Below is a small trained network, with its code and all its weights. Each question gives an input and a class and asks what happens when units are switched off, that is, made to give their printed mean instead of their output.

import numpy as np


def w(rows, s, z=0):
    codes = np.array(rows[::2]) - 128.0
    scale = np.full(codes.shape[1], s)
    scale[-1] = z or s
    return codes * scale


def norm(h):
    return h / np.sqrt((h * h).mean(-1, keepdims=True) + 1e-5)


def f(y):
    return np.maximum(y, 0)


def log_softmax(a):
    a = a - a.max(-1, keepdims=True)
    return a - np.log(np.exp(a).sum(-1, keepdims=True))


def net(x, mask):
    res = np.array(x, float).reshape(1, 3) / 4 @ E
    u = 0
    for l in range(2):
        y = f(norm(res) @ A[l][:, :-1].T + A[l][:, -1])
        res = res + np.where(mask[u : u + 8], y, B[l][:, -1]) @ B[l][:, :-1]
        u += 8
    return log_softmax(norm(res)[-1] @ U[:, :-1].T + U[:, -1])


A, B = {}, {}
E = w([
[239,214,115,167,182,191,112,99],'x0',
[226,99,118,152,188,147,12,96],'x1',
[90,82,41,114,8,152,99,50],'x2',
],0.0015)
A[0] = w([
[154,94,168,137,158,98,86,195,163],'0.n0',
[167,149,129,152,132,150,155,76,129],'0.n1',
[105,159,98,121,93,150,202,106,85],'0.n2',
[38,83,142,99,85,82,150,174,5],'0.n3',
[161,95,158,157,181,134,64,140,29],'0.n4',
[130,192,180,125,164,122,194,174,28],'0.n5',
[50,34,113,88,88,76,96,111,180],'0.n6',
[3,90,178,79,136,47,193,147,83],'0.n7',
],0.0038,0.0022)
B[0] = w([
[147,105,71,125,57,163,117,93,205],'0.n0',
[88,154,143,79,164,118,142,118,183],'0.n1',
[170,199,114,165,139,89,114,120,186],'0.n2',
[35,141,83,87,175,4,219,81,205],'0.n3',
[189,106,126,116,159,39,102,107,184],'0.n4',
[62,58,169,192,133,174,92,122,189],'0.n5',
[106,42,187,96,191,213,140,184,254],'0.n6',
[126,105,32,97,70,46,233,172,255],'0.n7',
],0.0039,0.0034)
A[1] = w([
[102,156,171,132,103,60,156,221,9],'1.n0',
[238,153,62,110,101,19,54,134,149],'1.n1',
[87,197,62,67,19,226,124,86,40],'1.n2',
[205,186,119,124,60,89,97,95,123],'1.n3',
[129,153,181,207,186,112,221,212,77],'1.n4',
[175,86,134,55,200,202,53,85,95],'1.n5',
[66,17,116,154,58,91,251,234,150],'1.n6',
[163,121,191,210,220,87,42,121,141],'1.n7',
],0.0031,0.0014)
B[1] = w([
[164,115,44,91,158,137,76,149,151],'1.n0',
[39,132,253,121,196,105,200,62,190],'1.n1',
[165,53,176,120,154,152,42,173,158],'1.n2',
[156,94,127,127,168,63,139,122,163],'1.n3',
[105,54,124,106,60,170,78,132,166],'1.n4',
[182,71,81,84,91,149,42,169,201],'1.n5',
[204,233,117,168,120,140,92,117,255],'1.n6',
[112,223,103,152,95,87,183,118,197],'1.n7',
],0.0042,0.0048)
U = w([
[161,147,177,109,181,59,117,66,207],'0',
[5,133,204,161,110,169,168,124,6],'1',
[81,124,68,73,97,63,234,161,226],'2',
[141,34,143,75,133,166,83,151,122],'3',
[150,184,104,168,84,157,111,162,67],'4',
],0.015,0.0016)

Each question gives the input, the list of numbers given to net, and the class t.
The units are the neurons (one row each of A and B). Each row of codes is followed by its name. A weight is (code - 128) times the scale printed after its matrix; where a second scale follows, it is the last column's (A, B and U).
mask holds one flag per neuron, layer by layer. A switched-off neuron (its flag False) gives its mean, the last column of its row in B, instead of its output. The means were averaged over made-up inputs and are rounded, as every weight is.
A unit's drop is (log p(t) with every unit on - log p(t) with that unit switched off) / (log p(t) with every unit on - log p(t) with every unit switched off).
The circuit of an input: a set's keep is (log p(t) with only the set's units on - log p(t) with every unit switched off) / (log p(t) with every unit on - log p(t) with every unit switched off). Starting from the 12 units with the biggest drops (on a tie, the unit counted first), units are removed one at a time, each time the one whose removal leaves the highest keep (on an exact tie, the one counted first), for as long as the keep stays at least 0.8.
circuit, biggest first: the units of the circuit, biggest drop first
most important unit: the unit with the biggest drop
top k neurons: the k neurons with the biggest drops, biggest first
k most important neurons of layer l: the k neurons of layer l with the biggest drops, biggest first
input [7,-4,-2], class 1: circuit, biggest first -> 1.n6, 0.n7, 0.n5
input [6,-8,7], class 3: circuit, biggest first -> 1.n2, 0.n7
input [8,0,-4], class 4: top 3 neurons -> 0.n7, 0.n5, 1.n7
input [-8,5,4], class 3: most important unit -> 0.n6
input [2,-6,6], class 4: circuit, biggest first -> 1.n6, 1.n2
input [7,-7,1], class 1: 2 most important neurons of layer 1 -> 1.n6, 1.n5
input [7,-1,-2], class 4: top 2 neurons -> 0.n6, 0.n7
input [6,-2,6], class 0: 3 most important neurons of layer 0 -> 0.n6, 0.n2, 0.n5
input [3,-3,4], class 3: 3 most important neurons of layer 1 -> 1.n2, 1.n7, 1.n6
input [2,-2,-8], class 1: top 3 neurons -> 0.n7, 0.n5, 1.n6
input [1,-3,-8], class 4: top 2 neurons -> 1.n6, 0.n6
input [7,0,7], class 3: 3 most important neurons of layer 1 -> 1.n2, 1.n6, 1.n7
input [8,-7,7], class 0: 4 most important neurons of layer 0 -> 0.n2, 0.n6, 0.n7, 0.n5
input [7,-8,-5], class 1: circuit, biggest first -> 0.n5
input [8,-3,-5], class 4: 2 most important neurons of layer 0 -> 0.n3, 0.n7
input [-1,1,-5], class 4: top 2 neurons -> 0.n5, 0.n2
input [4,-1,-5], class 4: 3 most important neurons of layer 0 -> 0.n6, 0.n3, 0.n0
input [4,-6,-4], class 4: 3 most important neurons of layer 1 -> 1.n1, 1.n6, 1.n0
input [-2,2,-2], class 0: 2 most important neurons of layer 0 -> 0.n4, 0.n6
input [1,-4,5], class 4: circuit, biggest first -> 1.n6
input [6,-5,-7], class 1: 2 most important neurons of layer 0 -> 0.n7, 0.n5
